Here is a tiny trained network, its code and every weight. The questions are about switching its units off for an input and a target symbol, where a switched-off unit gives its printed mean instead of its output.

import numpy as np


def w(rows, s, z=0):
    codes = np.array(rows[::2]) - 128.0
    scale = np.full(codes.shape[1], s)
    scale[-1] = z or s
    return codes * scale


def norm(h):
    return h / np.sqrt((h * h).mean(-1, keepdims=True) + 1e-5)


def f(y):
    return y / 2 * (1 + np.tanh(0.7978845608 * (y + 0.044715 * y**3)))


def softmax(a):
    e = np.exp(a - a.max(-1, keepdims=True))
    return e / e.sum(-1, keepdims=True)


def log_softmax(a):
    a = a - a.max(-1, keepdims=True)
    return a - np.log(np.exp(a).sum(-1, keepdims=True))


def net(x, mask):
    ids = ['ΘΣΦΨβγδζηλμπτω'.index(c) for c in x.split()]
    T = len(ids)
    res = E[ids] + P[:T]
    q, k, v = (norm(res) @ M[0].T for M in (Q, K, V))
    z = softmax(np.where(np.tri(T) > 0, q @ k.T / 2**0.5, -1e9)) @ v
    res = res + np.where(mask[0], z, O[0][:, -1]) @ O[0][:, :-1]
    y = f(norm(res) @ A[0][:, :-1].T + A[0][:, -1])
    res = res + np.where(mask[1:25], y, B[0][:, -1]) @ B[0][:, :-1]
    return log_softmax(norm(res)[-1] @ U[:, :-1].T + U[:, -1])


Q, K, V, O, A, B = {}, {}, {}, {}, {}, {}
E = w([
[5,113,18],'Θ',
[134,69,116],'Σ',
[71,244,76],'Φ',
[95,118,157],'Ψ',
[166,131,149],'β',
[98,165,138],'γ',
[107,105,146],'δ',
[121,101,132],'ζ',
[159,145,152],'η',
[122,116,131],'λ',
[170,113,162],'μ',
[130,97,122],'π',
[112,106,144],'τ',
[165,126,143],'ω',
],0.015)
P = w([
[160,111,133],'0',
[75,184,106],'1',
[64,161,211],'2',
[49,157,51],'3',
[251,21,31],'4',
[51,154,46],'5',
[66,159,213],'6',
[81,190,89],'7',
[97,151,180],'8',
],0.012)
Q[0] = w([
[92,172,78],'H0',
[250,189,213],'H0',
],0.02)
K[0] = w([
[190,125,183],'H0',
[80,250,30],'H0',
],0.021)
V[0] = w([
[107,191,146],'H0',
[233,252,87],'H0',
],0.018)
O[0] = w([
[100,167,205,2],'H0',
[216,251,178,47],'H0',
],0.016,0.0012)
A[0] = w([
[114,131,123,99],'N0',
[142,185,76,2],'N1',
[134,98,114,98],'N2',
[76,184,44,187],'N3',
[188,99,105,170],'N4',
[125,118,128,125],'N5',
[130,111,142,90],'N6',
[92,157,91,76],'N7',
[111,132,121,79],'N8',
[153,142,114,139],'N9',
[119,119,152,130],'N10',
[105,133,173,157],'N11',
[194,34,251,72],'N12',
[93,155,94,48],'N13',
[130,123,109,104],'N14',
[129,83,185,163],'N15',
[106,123,149,128],'N16',
[116,126,136,134],'N17',
[127,147,84,67],'N18',
[125,134,137,129],'N19',
[143,159,134,102],'N20',
[106,120,124,51],'N21',
[148,122,123,136],'N22',
[92,121,130,51],'N23',
],0.023,0.0047)
B[0] = w([
[140,129,138,123],'N0',
[55,97,134,183],'N1',
[127,165,107,176],'N2',
[201,183,172,255],'N3',
[103,145,194,210],'N4',
[132,137,131,136],'N5',
[124,123,148,122],'N6',
[95,100,150,143],'N7',
[143,126,138,119],'N8',
[114,93,103,166],'N9',
[127,125,154,142],'N10',
[122,124,205,192],'N11',
[253,4,211,213],'N12',
[94,101,141,131],'N13',
[121,136,138,137],'N14',
[115,67,172,199],'N15',
[135,114,161,149],'N16',
[134,131,142,137],'N17',
[118,115,172,144],'N18',
[119,132,121,132],'N19',
[103,117,73,188],'N20',
[156,134,127,131],'N21',
[118,107,137,139],'N22',
[177,117,131,147],'N23',
],0.037,0.0054)
U = w([
[203,76,190,188],'Θ',
[205,155,33,83],'Σ',
[118,135,124,75],'Φ',
[91,88,100,252],'Ψ',
[56,137,112,116],'β',
[137,152,146,194],'γ',
[104,113,56,146],'δ',
[173,127,36,170],'ζ',
[92,205,77,91],'η',
[200,178,103,36],'λ',
[47,158,238,115],'μ',
[248,195,75,73],'π',
[127,119,67,101],'τ',
[32,192,112,148],'ω',
],0.014,0.0046)

Each question gives the input, a string of symbols that net reads in full, and the target symbol t.
The units are the heads (2 rows each of Q, K, V and O) and the neurons (one row each of A and B). Each row of codes is followed by its name. A weight is (code - 128) times the scale printed after its matrix; where a second scale follows, it is the last column's (O, A, B and U).
mask holds one flag per unit, heads first, then neurons. A switched-off unit (its flag False) gives its mean, the last column of its rows in O or B, instead of its output. The means were averaged over made-up inputs and are rounded, as every weight is.
A unit's drop is (log p(t) with every unit on - log p(t) with that unit switched off) / (log p(t) with every unit on - log p(t) with every unit switched off).
The circuit of an input: a set's keep is (log p(t) with only the set's units on - log p(t) with every unit switched off) / (log p(t) with every unit on - log p(t) with every unit switched off). Starting from the 12 units with the biggest drops (on a tie, the unit counted first), units are removed one at a time, each time the one whose removal leaves the highest keep (on an exact tie, the one counted first), for as long as the keep stays at least 0.8.
units of the circuit, in order: the units of the circuit, biggest drop first
most important unit: the unit with the biggest drop
k most important neurons: the k neurons with the biggest drops, biggest first
drop of u: that unit's drop, to one decimal
input π Ψ π μ β τ Θ λ, target π: 2 most important neurons => [N3; N12]
input π μ ω μ Σ Σ, target π: most important unit => N3
input μ π Ψ η γ β, target μ: 2 most important neurons => [N1; N3]
input ω γ τ Φ τ Ψ, target ω: units of the circuit, in order => [H0; N12; N1; N20]
input η Σ Σ ζ Ψ, target Ψ: 2 most important neurons => [N12; N3]
input π π Ψ δ, target π: 4 most important neurons => [N3; N12; N15; N11]
input Ψ π λ ζ Ψ μ μ γ, target Ψ: 3 most important neurons => [N12; N4; N11]
input ω ζ μ μ, target ω: 2 most important neurons => [N12; N1]
input Σ μ π Θ δ γ, target π: 3 most important neurons => [N3; N12; N15]
input μ ζ μ Ψ μ Σ, target μ: 2 most important neurons => [N1; N12]
input μ ω β γ μ η β Σ, target μ: 3 most important neurons => [N1; N3; N12]
input ζ μ μ λ γ, target μ: 2 most important neurons => [N4; N12]
input ω γ μ Φ λ τ Φ τ, target ω: drop of N12 => 1.2
input Ψ μ π μ π μ π λ, target Ψ: drop of H0 => 1.3
input Ψ μ μ Ψ ω β, target Ψ: drop of H0 => 1.3
input π μ μ Θ Φ π, target π: drop of H0 => 0.2
